Below is a small trained network, with its code and all its weights. Each question gives an input and a class and asks what happens when units are switched off, that is, made to give their printed mean instead of their output.

import numpy as np


def w(rows, s, z=0):
    codes = np.array(rows[::2]) - 128.0
    scale = np.full(codes.shape[1], s)
    scale[-1] = z or s
    return codes * scale


def norm(h):
    return h / np.sqrt((h * h).mean(-1, keepdims=True) + 1e-5)


def f(y):
    return np.maximum(y, 0)


def log_softmax(a):
    a = a - a.max(-1, keepdims=True)
    return a - np.log(np.exp(a).sum(-1, keepdims=True))


def net(x, mask):
    res = np.array(x, float).reshape(1, 8) / 4 @ E
    u = 0
    for l in range(3):
        y = f(norm(res) @ A[l][:, :-1].T + A[l][:, -1])
        res = res + np.where(mask[u : u + 10], y, B[l][:, -1]) @ B[l][:, :-1]
        u += 10
    return log_softmax(norm(res)[-1] @ U[:, :-1].T + U[:, -1])


A, B = {}, {}
E = w([
[183,194,205,68],'x0',
[127,100,167,57],'x1',
[110,70,181,16],'x2',
[59,135,103,215],'x3',
[221,162,192,166],'x4',
[19,117,189,225],'x5',
[126,134,254,178],'x6',
[102,235,219,78],'x7',
],0.0026)
A[0] = w([
[153,45,176,17,56],'L0N1',
[79,84,185,189,63],'L0N2',
[116,203,238,81,92],'L0N3',
[78,130,184,149,114],'L0N4',
[155,110,193,22,96],'L0N5',
[114,63,85,101,253],'L0N6',
[43,248,170,58,20],'L0N7',
[78,255,142,117,145],'L0N8',
[218,239,188,174,72],'L0N9',
[209,199,153,194,75],'L0N10',
],0.0066,0.0039)
B[0] = w([
[154,201,163,111,203],'L0N1',
[88,162,182,151,173],'L0N2',
[113,113,1,148,228],'L0N3',
[54,65,145,124,180],'L0N4',
[155,223,123,92,213],'L0N5',
[173,207,103,160,253],'L0N6',
[86,87,69,60,181],'L0N7',
[132,52,100,69,216],'L0N8',
[201,27,126,113,229],'L0N9',
[177,70,158,124,199],'L0N10',
],0.0075,0.0042)
A[1] = w([
[78,65,108,172,77],'L1N1',
[54,168,253,196,118],'L1N2',
[40,102,227,203,19],'L1N3',
[27,66,182,172,60],'L1N4',
[123,147,177,13,128],'L1N5',
[144,184,165,54,3],'L1N6',
[192,177,155,199,160],'L1N7',
[29,230,133,58,156],'L1N8',
[83,68,127,172,15],'L1N9',
[51,90,215,190,50],'L1N10',
],0.0048,0.0016)
B[1] = w([
[135,177,162,145,201],'L1N1',
[36,93,183,98,203],'L1N2',
[100,138,224,1,205],'L1N3',
[118,170,210,100,211],'L1N4',
[137,171,86,75,219],'L1N5',
[152,162,125,118,189],'L1N6',
[71,136,114,83,240],'L1N7',
[208,114,175,120,250],'L1N8',
[132,144,164,136,173],'L1N9',
[118,130,200,39,201],'L1N10',
],0.0062,0.0021)
A[2] = w([
[90,95,164,130,116],'L2N1',
[123,108,175,180,63],'L2N2',
[112,140,16,127,253],'L2N3',
[78,164,197,118,120],'L2N4',
[138,119,143,111,80],'L2N5',
[249,143,1,124,232],'L2N6',
[109,77,108,121,57],'L2N7',
[106,63,100,125,50],'L2N8',
[103,49,127,147,188],'L2N9',
[67,166,216,137,133],'L2N10',
],0.0051,0.0018)
B[2] = w([
[82,165,174,152,144],'L2N1',
[119,114,157,84,135],'L2N2',
[66,136,138,244,193],'L2N3',
[122,63,194,172,153],'L2N4',
[128,108,104,132,131],'L2N5',
[49,109,181,230,254],'L2N6',
[130,254,155,85,136],'L2N7',
[134,239,166,98,139],'L2N8',
[164,197,233,142,155],'L2N9',
[53,111,174,205,159],'L2N10',
],0.0038,0.0067)
U = w([
[208,234,121,96,177],'0',
[61,122,216,137,180],'1',
[81,93,52,65,5],'2',
[99,154,73,252,193],'3',
[236,48,145,162,69],'4',
],0.016,0.0015)

Each question gives the input, the list of numbers given to net, and the class t.
The units are the neurons (one row each of A and B). Each row of codes is followed by its name. A weight is (code - 128) times the scale printed after its matrix; where a second scale follows, it is the last column's (A, B and U).
mask holds one flag per neuron, layer by layer. A switched-off neuron (its flag False) gives its mean, the last column of its row in B, instead of its output. The means were averaged over made-up inputs and are rounded, as every weight is.
A unit's drop is (log p(t) with every unit on - log p(t) with that unit switched off) / (log p(t) with every unit on - log p(t) with every unit switched off).
The circuit of an input: a set's keep is (log p(t) with only the set's units on - log p(t) with every unit switched off) / (log p(t) with every unit on - log p(t) with every unit switched off). Starting from the 12 units with the biggest drops (on a tie, the unit counted first), units are removed one at a time, each time the one whose removal leaves the highest keep (on an exact tie, the one counted first), for as long as the keep stays at least 0.8.
units of the circuit, in order: the units of the circuit, biggest drop first
top k neurons: the k neurons with the biggest drops, biggest first
k most important neurons of layer l: the k neurons of layer l with the biggest drops, biggest first
drop of u: that unit's drop, to one decimal
input [-3,0,-2,8,7,-2,4,1], class 4: units of the circuit, in order	(L0N9)
input [-5,4,8,2,4,0,5,7], class 2: units of the circuit, in order	(L0N7; L0N3)
input [3,5,-3,4,3,1,8,5], class 4: units of the circuit, in order	(L0N9; L0N3)
input [4,-5,-5,4,-4,-4,6,8], class 2: units of the circuit, in order	(L0N8; L0N3)
input [2,7,-2,-8,-3,-1,8,5], class 0: top 2 neurons	(L0N5; L0N1)
input [5,-3,5,1,-2,-4,0,7], class 2: 4 most important neurons of layer 0	(L0N7; L0N3; L0N8; L0N6)
input [-5,-2,-1,-7,8,8,-1,-7], class 1: top 3 neurons	(L0N3; L0N2; L0N9)
input [-1,-1,-5,3,0,-3,-1,8], class 2: top 2 neurons	(L0N7; L0N8)
input [-8,5,6,-6,-2,5,4,7], class 0: 2 most important neurons of layer 1	(L1N8; L1N5)
input [6,5,5,-2,-6,7,-7,3], class 0: top 2 neurons	(L0N5; L0N1)
input [-5,5,-2,0,-7,-3,4,2], class 3: 3 most important neurons of layer 0	(L0N6; L0N5; L0N2)
input [6,1,0,5,-2,5,-6,1], class 2: 2 most important neurons of layer 0	(L0N7; L0N8)
input [6,0,-1,1,2,3,-5,0], class 4: top 2 neurons	(L0N9; L0N10)
input [3,2,-3,0,3,-6,-7,7], class 2: most important neuron of layer 0	(L0N8)
input [6,-4,-7,-6,-7,7,2,6], class 2: drop of L0N8	0.1
input [8,3,2,1,7,4,7,-5], class 4: top 2 neurons	(L0N9; L0N3)
input [8,6,-5,5,-4,-5,-3,1], class 2: drop of L0N8	0.2
input [1,-3,-5,-4,1,-2,2,3], class 4: drop of L0N9	0.0
input [-5,2,8,8,5,-8,6,-8], class 3: drop of L0N6	0.1
input [8,-4,4,-1,1,2,3,8], class 2: top neuron	(L0N3)
input [8,-5,6,0,-8,1,8,-3], class 0: 3 most important neurons of layer 0	(L0N5; L0N1; L0N3)
